Below are the code and all the weights of a small trained network. Each question names an input and a target symbol and asks about switching units off, where a switched-off unit gives its printed mean instead of its output.

import numpy as np


def w(rows, s, z=0):
    codes = np.array(rows[::2]) - 128.0
    scale = np.full(codes.shape[1], s)
    scale[-1] = z or s
    return codes * scale


def norm(h):
    return h / np.sqrt((h * h).mean(-1, keepdims=True) + 1e-5)


def f(y):
    return y / 2 * (1 + np.tanh(0.7978845608 * (y + 0.044715 * y**3)))


def softmax(a):
    e = np.exp(a - a.max(-1, keepdims=True))
    return e / e.sum(-1, keepdims=True)


def log_softmax(a):
    a = a - a.max(-1, keepdims=True)
    return a - np.log(np.exp(a).sum(-1, keepdims=True))


def net(x, mask):
    ids = ['ΛΞαβγδεηθπσφω'.index(c) for c in x.split()]
    T = len(ids)
    res = E[ids] + P[:T]
    u = 0
    for l in range(2):
        q, k, v = (norm(res) @ M[l].T for M in (Q, K, V))
        z = softmax(np.where(np.tri(T) > 0, q @ k.T / 3**0.5, -1e9)) @ v
        res = res + np.where(mask[u], z, O[l][:, -1]) @ O[l][:, :-1]
        u += 1
        y = f(norm(res) @ A[l][:, :-1].T + A[l][:, -1])
        res = res + np.where(mask[u : u + 4], y, B[l][:, -1]) @ B[l][:, :-1]
        u += 4
    return log_softmax(norm(res)[-1] @ U[:, :-1].T + U[:, -1])


Q, K, V, O, A, B = {}, {}, {}, {}, {}, {}
E = w([
[147,161,185,143,92],'Λ',
[159,158,180,158,122],'Ξ',
[165,160,174,163,134],'α',
[171,139,194,179,156],'β',
[151,144,217,151,98],'γ',
[133,125,228,114,64],'δ',
[169,155,190,191,137],'ε',
[164,131,226,188,75],'η',
[68,100,124,35,48],'θ',
[123,111,130,90,111],'π',
[146,103,154,144,119],'σ',
[106,140,146,85,1],'φ',
[78,181,144,142,139],'ω',
],0.0087)
P = w([
[171,135,98,88,179],'0',
[135,39,254,121,197],'1',
[114,40,213,124,176],'2',
[103,62,151,151,147],'3',
[115,74,141,132,125],'4',
[163,81,143,103,73],'5',
],0.0044)
Q[0] = w([
[65,129,195,100,200],'0.h0',
[88,122,253,132,32],'0.h0',
[76,35,111,188,40],'0.h0',
],0.0054)
K[0] = w([
[159,173,193,110,164],'0.h0',
[99,190,47,84,123],'0.h0',
[2,141,153,110,213],'0.h0',
],0.0042)
V[0] = w([
[202,2,114,98,58],'0.h0',
[148,159,55,117,85],'0.h0',
[6,111,159,97,127],'0.h0',
],0.0055)
O[0] = w([
[70,49,232,224,138,148],'0.h0',
[3,149,102,159,143,3],'0.h0',
[152,128,194,63,159,118],'0.h0',
],0.0063,0.0038)
A[0] = w([
[42,116,133,12,90,245],'0.n0',
[89,44,132,203,47,245],'0.n1',
[203,152,182,130,141,251],'0.n2',
[102,2,136,220,200,197],'0.n3',
],0.0047,0.0013)
B[0] = w([
[185,150,186,96,164,138],'0.n0',
[36,192,22,156,190,208],'0.n1',
[80,94,170,102,172,254],'0.n2',
[69,76,2,31,116,179],'0.n3',
],0.0058,0.0045)
Q[1] = w([
[113,119,154,111,92],'1.h0',
[249,206,145,80,125],'1.h0',
[136,173,100,129,135],'1.h0',
],0.017)
K[1] = w([
[61,162,89,114,69],'1.h0',
[198,219,86,172,189],'1.h0',
[254,148,223,129,199],'1.h0',
],0.008)
V[1] = w([
[87,8,39,45,196],'1.h0',
[221,122,80,116,241],'1.h0',
[152,214,130,2,72],'1.h0',
],0.0074)
O[1] = w([
[175,71,142,49,81,59],'1.h0',
[254,148,114,112,120,41],'1.h0',
[109,122,116,41,255,3],'1.h0',
],0.0093,0.0039)
A[1] = w([
[109,161,93,219,65,3],'1.n0',
[254,187,21,150,113,119],'1.n1',
[150,198,95,168,219,174],'1.n2',
[123,121,231,195,134,156],'1.n3',
],0.0089,0.0037)
B[1] = w([
[143,189,194,141,57,188],'1.n0',
[169,1,173,198,155,141],'1.n1',
[131,91,20,112,94,162],'1.n2',
[181,197,114,105,134,254],'1.n3',
],0.0098,0.0078)
U = w([
[90,166,43,163,180,145],'Λ',
[143,100,85,162,130,82],'Ξ',
[149,91,100,160,133,69],'α',
[169,92,145,164,141,3],'β',
[174,191,81,122,129,129],'γ',
[146,183,179,116,180,43],'δ',
[187,122,101,167,114,84],'ε',
[120,180,165,191,47,211],'η',
[104,103,218,46,148,49],'θ',
[145,67,147,57,66,91],'π',
[147,74,95,95,37,126],'σ',
[8,103,140,138,150,174],'φ',
[190,126,101,46,181,232],'ω',
],0.013,0.0028)

Each question gives the input, a string of symbols that net reads in full, and the target symbol t.
The units are the heads (3 rows each of Q, K, V and O) and the neurons (one row each of A and B). Each row of codes is followed by its name. A weight is (code - 128) times the scale printed after its matrix; where a second scale follows, it is the last column's (O, A, B and U).
mask holds one flag per unit, layer by layer, with each layer's heads first. A switched-off unit (its flag False) gives its mean, the last column of its rows in O or B, instead of its output. The means were averaged over made-up inputs and are rounded, as every weight is.
A unit's drop is (log p(t) with every unit on - log p(t) with that unit switched off) / (log p(t) with every unit on - log p(t) with every unit switched off).
The circuit of an input: a set's keep is (log p(t) with only the set's units on - log p(t) with every unit switched off) / (log p(t) with every unit on - log p(t) with every unit switched off). Starting from all 10 units, units are removed one at a time, each time the one whose removal leaves the highest keep (on an exact tie, the one counted first), for as long as the keep stays at least 0.8.
circuit, biggest first: the units of the circuit, biggest drop first
top k neurons: the k neurons with the biggest drops, biggest first
top k neurons in layer l: the k neurons of layer l with the biggest drops, biggest first
drop when u is switched off: that unit's drop, to one decimal
input η δ ω Λ θ, target η: top 3 neurons -> [0.n0; 0.n1; 0.n3]
input θ η η θ ω Λ, target θ: circuit, biggest first -> [1.h0; 0.h0]
input Λ ω σ Λ, target Λ: circuit, biggest first -> [0.h0; 1.h0; 0.n3; 1.n2]
input Λ γ Λ θ η η, target θ: top neuron in layer 1 -> [1.n0]
input δ η η σ η η, target σ: circuit, biggest first -> [1.h0; 0.n3]
input Λ ω γ, target Λ: top 2 neurons -> [0.n3; 1.n2]
input Λ ω φ, target Λ: circuit, biggest first -> [1.h0; 0.h0; 0.n3; 1.n2]
input ω Λ η, target ω: circuit, biggest first -> [0.h0; 1.h0]
input δ φ η γ δ, target φ: top 2 neurons -> [1.n0; 0.n1]
input γ Λ Λ ω η, target γ: circuit, biggest first -> [0.h0; 0.n3; 1.h0]
input η θ β δ, target θ: top 2 neurons -> [1.n0; 1.n2]
input ω η ε η Λ θ, target ω: circuit, biggest first -> [1.h0; 0.h0]
input ε η φ θ, target φ: top 2 neurons -> [0.n1; 1.n3]
input Λ η η Λ φ, target φ: circuit, biggest first -> [1.h0]
input π γ γ η ω Λ, target π: circuit, biggest first -> [0.h0; 1.h0; 0.n1; 0.n3]
input δ Λ ω, target δ: top 3 neurons -> [0.n1; 0.n2; 0.n3]
input Λ Λ β Λ η ω, target Λ: top 2 neurons -> [0.n3; 1.n2]
input Λ Λ Λ, target Λ: top 2 neurons in layer 1 -> [1.n2; 1.n0]
input η θ θ, target θ: top 2 neurons -> [0.n0; 1.n2]
input η Λ δ θ π γ, target π: circuit, biggest first -> [1.h0]
input ω Λ η π, target ω: circuit, biggest first -> [0.h0; 1.h0]
input φ ε α, target φ: circuit, biggest first -> [1.h0; 0.h0]
input η δ η δ ε θ, target θ: top 2 neurons -> [1.n2; 0.n0]
input η Λ φ η θ, target φ: top 2 neurons in layer 1 -> [1.n3; 1.n0]
input η η Λ ε η σ, target σ: circuit, biggest first -> [1.h0; 0.n3; 0.h0]
input β π η, target π: top 2 neurons -> [0.n3; 1.n0]
input γ θ Λ, target θ: circuit, biggest first -> [1.h0]
input Λ γ η π η, target π: drop when 0.n3 is switched off -> 0.2
input Λ φ η β, target φ: drop when 0.h0 is switched off -> 0.3
